z575-z366: [ 30  12  17  16  13   5  25  45 -23  25  -2  -9  28  22   7  39  27  -6
  18   9  32  66  16 -36  -3   6 -17 -14]
z192-z35: [-12  57  47   2 -51  61 -27  64  15  33  27  13  42  32 -17  -8   6  15
  14  16   5  61 -18 -33  46 -10 -10   9]
z192-z35: [-14  21  25 -17 -17   1  14  11  14  20  19  14  23  13  12 -11  16 -26
  15 -18   0  19 -11 -11  -1  10  -8  -7]
z931-z802: [ 21  53 -35  53  57 -59   1  10 -53  46  -3 -20  24 -26  16  35  -2  18
 -14  36  -2  39  76 -75  25   3  51 -23]
z931-z802: [-38   4 -10 -21 -34  -5 -18  -6  30  -1  -3  19  -4 -16  11 -12 -10 -35
  -1 -10   6 -30 -25  30 -27  -4  16   9]
z192-z35: [ 27  14  32  20 -83  31 -26  27   4 -24  -8 -21 -23   4 -47  35 -10  45
  14  75  10  -9  -3  42  29  -8  15   8]
z192-z35: [ 43 -34  30 -12 -46 -18  27 -11  18  -7  19   6 -16  42  -8  -1   2  19
 -16   5 -44 -28   5  17  14  15  19  12]
z502-z511: [  4  48  61  -3  -9 -72  11  16  16 -24  42 -46  -6 -50  23  14 -38 -12
   7  50 -19 -14  24   3  57  48  34 -31]
z502-z511: [ 32   1   8  18  12 -14  25 -13 -23  -1  -3 -15   6  -8  -3  27  18  34
  11  18   8  13  19 -12   7  15   3 -14]
z192-z35: [  8 -42  -8 -14  24  -3   4  15   5 -13  -2  -2 -24  28   4 -12 -16 -35
 -19 -23 -16  -9   1   9 -12  -8 -20   8]
z931-z802: [  6  25   5  12  43  -8   2  18 -14  23  19  -5  28   1  15  -6  -4  13
 -12  -5 -12  39  22 -57  35   7   4  -6]
z931-z802: [ -1   9  21  -2  30  20  21 -10 -16  -2   9  -8   8   7 -10 -18  22   3
  26 -20   0  22  -2 -14  14   4 -47 -20]
z502-z511: [-36 -20 -41 -24  -3  33 -23   2  30  33  -7  56  33  20  27 -26   5 -15
 -29 -58   8   8 -40 -17 -41 -20   9  40]
z575-z366: [ 26 -45   3 -15   1 -41  16   2  29 -25  -3  -4   7 -31  50  44 -17  12
 -28   5  25 -12 -18  15 -26  37  39  19]
z502-z511: [-21  32  14  -2 -98  -5 -58   7  39 -11  18   3 -35  -3 -32 -22 -51  10
 -23  55 -51 -66   0  44  46 -15  61  22]
z192-z35: [ 23  20 -20  44   8   4  -5 -55 -39  -5 -16 -14   4 -39 -28  19  15  98
   6  41   3  -9  24 -13  27   0  25  -7]
z192-z35: [ 36 -42   0  -7   8  -6   8  -1  13  10  23  18   2  51   7 -23 -14  31
 -51 -23 -59  -7  10 -29  27   2  21  31]
z575-z366: [ -5  33  20   4 -45 -11  -1  30   3   5  -5 -10   0 -11  -3  32   5 -30
  28  35  29  10   2  20 -11   4  10 -15]
z575-z366: [ 13 -12   7  -3  -4  -5  11  18   5  -3  -5  -3   6   0  14  26   4  -7
   2   4  22  14  -6   4 -16  10   1   2]
z575-z366: [-35  19 -62  23  22  -4 -50 -23 -24   8 -17   1 -39  -6 -32 -40 -30 -14
 -20   7 -39 -44  34   1  11 -46  16   1]
z931-z802: [ -6 -28 -28  -7 -38 -13 -28   2  26 -16 -18   9 -27  -9   5  13 -29 -13
 -27  16   2 -45 -12  42 -29 -10  39  27]
z502-z511: [ 34 -15 -28  29   7  22  -1 -24 -23  10 -20  10  21  -2  -8  26  21  82
 -14  12  15  16   5 -24  -1  -5  21  18]
z575-z366: [-19 -22 -41   4  49   7 -27  50 -22 -10 -29 -19 -51  27 -17 -12 -31 -92
  -6  -9   3   1  21  15 -26 -45 -45  -6]
z502-z511: [-15  20  60 -25   8 -10  14  16  26 -30  31 -25  11 -36  25  -4 -14 -17
  21   1  13  10 -24   9  26  38 -23 -20]
z502-z511: [-10 -24 -38   8 -45  77 -50 -11   5  -3 -28  29 -17  31 -49 -21  -2  43
 -15   2  -5 -23 -27  28  -9 -49  -4  40]
z575-z366: [ 13  26 -15  25 -28 -10  -3 -13 -12  27  -9  11  23 -14  -1  30  18  43
   0  28  12   8  15 -18  -2   1  46   4]
z575-z366: [ 20 -52  28 -30  24   1  30   2  25 -27  14  -1  10   6  31   1  -1   5
 -12 -34   6   7 -31   4  -8  30 -23  11]
z502-z511: [  1   0  24  -5 -48  61 -26 -17  35 -15   9  20  41 -25   0   4   3 106
 -10  12  21   6 -58   3  26  15  20  38]
z931-z802: [-15  22 -25  12  74 -33   0 -10 -23  14   6 -10  14 -30  24 -12 -11  -8
 -11 -15  -7  14  29 -46  14   5   6 -16]
z575-z366: [-31  39 -38  27  -4  34 -36  11 -38  28 -23   4 -27  30 -55 -27   6 -37
  20  10 -12   2  29  -1   0 -59 -25 -14]
z192-z35: [-54  62 -28  12  58  -8   6 -40 -31  26 -13   3  43 -70  23  -3  35 -10
  42 -22  50  28   0 -34 -24   6 -15 -37]
z502-z511: [-12 -11 -32   2  27  10 -19   6  -2   7 -11  10   4   1   8  -8 -10  -6
 -19 -16   5   6  -2 -13 -12 -16   0  13]
z931-z802: [-34  66  21 -10 -61 -22  13  -4  18  47  15  28  45 -17  22   9  34 -26
  33   1  19  14 -10 -10 -17  18  33 -15]
z931-z802: [  0  31  15  11 -28  25  -9  28  -9  19   3   1   7  23 -24   2  11  -2
  18  18   2  26   7  -9  16 -14  -9  -6]
z931-z802: [-19  49  -3   4 -25 -24 -20  32  16  45  17  19  36  -8  27   7 -11 -13
 -16  12  -3  21  10 -37  12   4  54   8]
z192-z35: [ -8  16  35 -12 -23  24   7  33   7   6  11   0   5  27 -11  -7  12 -33
  26  -5   6  25 -12   5   4  -3 -34 -10]
[  6   9   9  -1 -13   2 -16  36  18  18  18  10  22  15  15   2 -17  10
 -27   6 -12  21   0 -28  23   3  27  20] : z931-z802
[-28  21 -23   0  51 -27  23 -47 -19  17  -5   7  24 -41  26  -9  27 -13
  20 -33  18   4   5 -23 -25  13  -6 -25] : z192-z35
[ 29  15  22  23   2  15  36 -47 -41  -4  -1 -16  -3   5 -41   1  45  53
  42  14  -6   6  19  -3  22   5 -32 -31] : z192-z35
[-25   7   4 -17 -22   0   2 -14  16  -1   0  12   2 -11   6 -10   8 -22
  14 -13   8 -16 -20  21 -20   3  -3  -3] : z931-z802
[-40  49 -21  15 -36  26 -36 -32 -15  19  -5  14 -18   4 -51 -43   6   3
  18  12 -30 -32  11  11  18 -39   1  -8] : z575-z366
[ -14   67   65  -13 -102   23   -9   45   42   39   39   25   51   16
    4    5   14    9   19   24    3   35  -27  -13   33   16   30    8] : z192-z35
[ 19  20   1  26  37 -45  -5   8 -19 -13   7 -38  -6 -40  11  24 -30  22
 -14  42  -5   2  39 -21  38  18  30 -15] : z502-z511
[-51  56 -49  26 -39   0 -54  17 -20  22 -36   0 -32 -15 -36   3 -12 -60
  21  41  16 -23  24  29 -25 -51  19 -13] : z931-z802
[-33  66  -1  17  20   4  13 -38 -32  21  -7  -3  36 -52  -1   5  44  13
  55   0  41  27   2 -21  -6   8 -17 -39] : z192-z35
[-33  43 -42  23  43  -7 -22 -31 -20  22 -12   6  37 -64  21   4   5  35
   0   1  29  14   5 -39  -2   1  27  -6] : z192-z35
[  9  -6  41 -18   7  -6  24   5  16 -15  23  -9  13  -4  19  -2   1   2
   6 -11  -1  11 -15  -3  15  29 -15  -6] : z575-z366
[ -5 -44 -62   5  13  39 -21 -48  -9   6 -26  35 -12  25 -23 -33   8  37
 -29 -35 -22 -30  -9   2 -23 -38  -1  32] : z575-z366
[  6   3 -39  28  46  11 -24 -19 -23   9  -7   2  15 -17  -2  -5 -10  63
 -29   3  -8  10  17 -42  25 -11  20  14] : z192-z35
[-20  40  -2  21 -32 -16   2 -36 -23 -31 -39 -33 -23 -81 -21  49  21  -3
  65  58  67 -28  -2  63 -35   7  -1 -41] : z192-z35
[ -7  31  33  -1 -45  -5  23 -14  -4  -8  -4 -12  -4 -20 -16  20  31 -14
  54  24  28  -6  -7  36 -13  13 -14 -31] : z192-z35
[ 21 -24  27 -23  -7 -19  28 -10  31  -1  24  14  31  -2  40   8   5  28
 -19 -20  -5   4 -22 -13   2  38  23  16] : z931-z802
[ 28  22  31   8 -62 -10  26  17   8  19  -3   5  40 -14  17  66  35  29
  24  36  49  34 -10  -1 -18  30  34  -3] : z575-z366
[ 30 -23  36 -13 -34   9  34  64  12  -3 -15  -6  16  19  21  68  28 -40
  29  10  71  52 -25  21 -51  19 -24  -3] : z575-z366
[ 12  14  -6  18  40 -21  17 -11 -28  10   1 -12  10 -12   6   8  11  13
   5   2   0  18  27 -31  10   9   0 -18] : z931-z802

z583-z617: [  2 -69   3 -18 -26  63 -30  -4   1  19  25   2 -45  55 -12 -26   9  -5
  49  64  48  22   4 -32 -29 -17 -40 -23]
z652-z37: [ 41  26  20  14 -33  -3 -20  41  29  14 -16 -11  21   4   0  -5   4   0
  -9  12 -40  24  21 -22  15 -21  24  -7]
z583-z617: [  -6   34  -20   21   49  -42    5   -1  -27  -22  -17    2   36   -8
   19  -23   -2  -18    7 -105  -36    4   12   37   15   26    4  -23]
z990-z661: [-23  -3  14 -23  26  -2  -6 -12  -7 -50 -29  -9  10 -16  15   8   2 -14
 -21 -44 -17   4   4  37  17  43 -17   4]
z990-z661: [ -9 -12  41 -49 -37  36   0  38  43  18  15   9 -25 -27  28  46  57  10
 -33  10 -36  12  19 -35  16  -3  29   7]
z652-z37: [ 34   5  -9  22  -7  -1  35  11 -37  48  -2  -6  32  18  18 -35  -3  23
  25 -28 -45   7  26 -37  44  20  56 -21]
z990-z661: [  4 -22  -4 -25 -15 -21  12  -3  29  22   6 -22   0   5   3   3  -9 -11
 -10  45 -45 -11  35   5  77 -36  13 -46]
z583-z617: [ 11 -27 -32  -5  -1 -33  40 -22  -8  50  15 -22  10  20   3 -23 -27   0
  18  37 -43 -24  36  -4  92 -31  31 -60]
z652-z37: [-16 -51  -6 -17   4  26  30 -31 -22 -15  -3  -4  -8  21  19 -17  -3  -2
  17 -17  -6   1  13  12  27  35 -26 -16]
z990-z661: [-47  12  -9 -15  22   1  24  16 -17  52  65  37 -20 -32  19  29  49  27
  -8 -58  27 -21 -10 -29 -27   2  46   6]
z652-z37: [ -8 -19 -26  13  11  -6   3   7  -9  25  44   6  -2  37   3 -37  12  -5
  31 -38  12  13  25  13  14 -15  -9 -52]
z583-z617: [ 23  39 -22 -31  43 -91  -3   7   8  35  16 -25 -21 -38 -21  35  17  -7
  -5 103 -51 -21  18  43 106 -41  89 -20]
z583-z617: [-12 -19 -23   5   0 -12  78 -46 -26  15 -13  -4  26  -8  25  -6 -37  12
  -5 -30 -39 -41   7 -11  48  18  11 -11]
z583-z617: [ 16 -19  21  -7 -79  16   3   4  69  27 -16 -15  10   3  -7  17 -39  -4
 -33  78 -27 -20  12 -56  11 -71 -17 -13]
z652-z37: [-27  10   5 -13  17 -14 -14   0  17 -33   7   3  -9 -20  -5  23  11  -9
 -28 -13  18  -2  -9  41  -8   2 -19  10]
z48-z129: [ -3  31   8   3  -1 -10   1  30   4  27  15  10  14 -20  11  12  20  13
 -18 -38 -15   0   6 -21  -1  -4  40   1]
z990-z661: [-31  -5  10 -27   2   4  -1   7  15   7  17   8  -8 -20  12  24  20   0
 -23 -20  -2  -9   5  -5   3  -5   6  -6]
z48-z129: [-33 -50 -14 -21  -3 -12  41 -29  34 -44  33  -7 -31  11   1  14  10 -13
 -25  19   9  -2  19  92  62  -2 -57 -21]
z990-z661: [ 26 -27  15 -38  -8  15  -1  23  -7  40  -3 -18  -3  16  26 -14  31   0
  24  18 -72  23  51 -33  79   9  54 -46]
z48-z129: [ 35  27  17  24 -48  12  44  35   1  51   7   5  25 -13  12   9  10  48
 -24   1 -30   2   6 -56  16   7  68  29]
z48-z129: [ 14  -5 -42   6  29 -31  25 -36 -29  29 -24   0   9   5  19 -26 -28 -28
  56 -13 -60 -30  11 -27  25 -23  10 -46]
z583-z617: [  9  22  17  34  -6  11  36 -13 -49 -20 -42 -14  65  -7   4 -19 -44  43
 -34 -55   5  -4 -15  -7   3  76  22  48]
z583-z617: [  6  19  -8   4 -19 -27  44   2  28  19  21   9 -16 -32  -2  41  11  15
 -27  44 -14 -23  -9   6  20 -29  26  25]
z652-z37: [ -3  28 -18  23  12 -28   3   1 -15  34  19   4  17  -6 -16  -6 -19  14
  -2  -5  23 -20 -12 -14 -12 -20  28  -1]
z990-z661: [-59 -10 -30  -6  21 -18   4 -22   0  35  52  18  -8  -7  -8   6 -15  -2
  -4 -25  53 -43 -13  -9 -30 -44 -15 -29]
z48-z129: [-22  -4  -2 -12   3 -30  10  -4  20  -5  13 -17  16  -6  -3   6 -13  -3
 -37  -5  -9 -12  21  38  55 -13  -1 -28]
z48-z129: [-36  52 -18  -1  45 -61  -8  14  10  14  12  15  26 -42  18  15   8 -22
 -20 -97 -33 -25   8   8   0 -31  22 -35]
z583-z617: [ 58  18 -28  35  26 -35  61 -36 -67  -5 -42 -22  22   3  -4 -25 -31  23
  31  36 -41  -7  -6  26  65  56  51  31]
z990-z661: [-11 -32  -2 -25  18  28   9 -17 -19 -22   8  13 -47   2   9  12  36  -2
  26  16  17  10 -12  18 -12  35 -15  21]
z652-z37: [ 13  20   1  10 -23   0  -1  22  33  13  25  20 -32 -14 -12  30  27   6
  -4  44  18   2 -19 -10 -38 -37   3  30]
z48-z129: [ 32  17 -13  28 -14 -49  24 -13  29 -32 -15 -25  11   1 -27   4 -33  -4
 -25  67 -13  -4   2  67  54 -20 -13  11]
z48-z129: [ 52 -13  25  34 -82  45  54  -4   4   8 -31 -14  24  15  -5  -4 -36  47
 -22  65  -6   3  -9 -44   8  21  10  55]
z48-z129: [ 16   8  17 -20   3   3 -27  55  15  10  43   4 -38   3  -2  14  76   8
   3  24   0  47  22  27  27   6  39  -1]
z48-z129: [-29   2 -20  -8  36  -5   3  -1 -22  21  37  26 -24  -9  11   5  32  -1
  23 -41  20  -8  -9  -3 -26   1  11  -8]
z990-z661: [ 28 -17 -18  31 -31  10  25 -28  11 -13  -3   4 -25  20 -24  -1 -26   3
  19  80  34  -7 -29   7 -30 -22 -41  33]
z652-z37: [ 37 -31  29 -13 -52  48 -29   8  38 -17 -41 -11 -18  23   2  -2  -3 -22
  17  65 -28  25   8 -35 -15 -19 -38   1]
z652-z37: [ 37  35  35 -25  13   4 -99  18  -2  -8 -77 -24  12 -14 -16   1 -20 -29
  18  55 -30  12 -11 -54 -33 -10  24   9]
z652-z37: [  1 -54 -14   9  -8  35  20 -17  -9 -20  -1   6  -7  48  24 -43   4 -20
  44 -48 -12  23  22  11   1  18 -59 -37]
z48-z129: [ 60  37  18  25 -24  22 -19  30  22 -26 -60  19  -5  -9  24   5  27 -26
  33 -19 -64  33 -10 -40 -62  -1 -13  33]
z990-z661: [-74   9  34 -65   7  -5  -5  26  47  -4  29  12  -6 -63  31  67  49  -2
 -80 -65 -20 -17  15  10  19  -2  17  -7]
z583-z617: [-39 -15  16 -26 -27   6   2   8  32  33  27  -5  13 -11   2  18 -11  12
 -48  -3   9 -24  14 -28  17 -31   8 -24]
z990-z661: [ 29  12 -32  44  -4  -2  36  -1 -32  47  33  21 -14  15 -12 -15   5  30
  41  25  31  -5 -22 -27 -28  -8  30  22]
z583-z617: [ 16 -43 -30  35 -49   8  33   5  25  50  42   1  11  63   6 -52 -17  -5
  32 -11 -12   7  42 -20  28 -58 -32 -74]
z652-z37: [-11 -23  11 -31  -8  20  72 -18 -10 -11   8   7 -31 -33  25  45  36  32
 -26  22 -18 -12  -7  16  41  53  27  49]
[-13 -37 -13 -22  15  14  53 -53 -47   6 -10  -2 -15  -8  11   7 -15  18
  15  29  -1 -32 -14 -10  26  41  15  19] : z583-z617
[-41 -58  -2 -15 -59   7  58 -27  50  18  60 -13 -14   9 -22  27 -30  32
 -65  81  53 -37   6  25  52 -40 -30  -6] : z652-z37
[ 20  12  -6 -10  40 -19 -17  22 -31   9  11  -6 -10   7   4 -15  41  -2
  32  -7 -25  30  23  25  43  26  47 -19] : z990-z661
[-22  32  23 -10   2 -34 -38  23  51 -40 -17 -16  33 -24  -3  18  -9 -24
 -62 -40 -21   4  17  42  19 -19 -20 -18] : z48-z129
[-17 -18  10 -36  16   6 -60   1  15 -13   2  -9 -26   7 -15   5   7 -27
   9  38  22   8   2  10 -10 -20 -23 -21] : z652-z37
[-15 -47   5 -16 -40  48  13 -17  12  31   8   9 -16  14   9   2 -14   4
   9  26  14 -20  -5 -63 -29 -25 -25  -8] : z990-z661
[ 16 -29 -15  12 -20  31 -18   3  16  14  20  19 -41  37  -6 -18  14 -20
  55  33  24  16  -5 -25 -53 -41 -44 -16] : z652-z37
[ -9   1   7  29 -40  15   5   5  41 -17 -27  10  44  10  25 -18 -31 -24
 -17 -93 -31  -2  12 -28 -40 -27 -63 -27] : z583-z617
[-23 -12 -22  -4   0 -14 -16  -7  29  20  48  12 -36   6 -27  12  -1 -12
   6  51  53 -19 -13   9 -27 -64 -28 -17] : z990-z661
[ 44   7  12   6 -11  40 -20  22 -21  22 -27  14 -11   9  16 -13  24   0
  52   2 -27  24  -6 -70 -46  12  24  16] : z48-z129
[ 21  10 -14  -7  23 -28 -15  10 -11  26   4 -10  -4   6  -2 -12  10 -11
  28  21 -31   6  20   1  40 -15  37 -32] : z48-z129
[-71 -16   0 -47  27  -4 -50   4  27  10  47  13 -27 -13  -4  22  20 -25
 -15 -22  44 -17   1   5 -28 -43 -26 -41] : z990-z661
[-22 -21 -11 -20  36  -4 -36 -23 -28   2   2 -12  -4  16 -16 -20 -21 -14
  23  15  32  -9  -2   5   1   0  -9 -29] : z48-z129
[-21  50  17   5  14 -19 -40  31  24 -23   3  11  13 -31  -6  23  15  -6
 -39 -51  20   6 -14  18 -44  -7  -4  19] : z48-z129
[ 32  32  13  40 -40  -7  -1  31  39 -12 -22  -4  38   5   2 -10 -13  -3
 -24 -29 -32  19  12  -2  -5 -19 -14   1] : z652-z37
[ -3   2 -10  -4  31  -4  -9  -1 -19 -11   8   9 -20   1   1  -3  23  -8
  24 -11  10  10  -5  21 -10  15  -1   2] : z583-z617
[-38 -17  -3 -26  19  10  -3  -5  -9  14  25  13 -15  -7  12   8  18  -1
   3 -28  16 -11   0 -11 -11   2   1 -15] : z990-z661
[-43   1  28 -55  30  -8 -86  26  11  10   9 -21  12  -8 -11   3   4 -18
 -27 -12  13   5  24  -3  19 -15  18 -50] : z583-z617
[ 16  41 -11  21  38 -36 -44  29 -22  13   8  -6  21  11 -15 -29   6  -6
  20 -31   4  21  10  15   4  -4  32 -25] : z990-z661
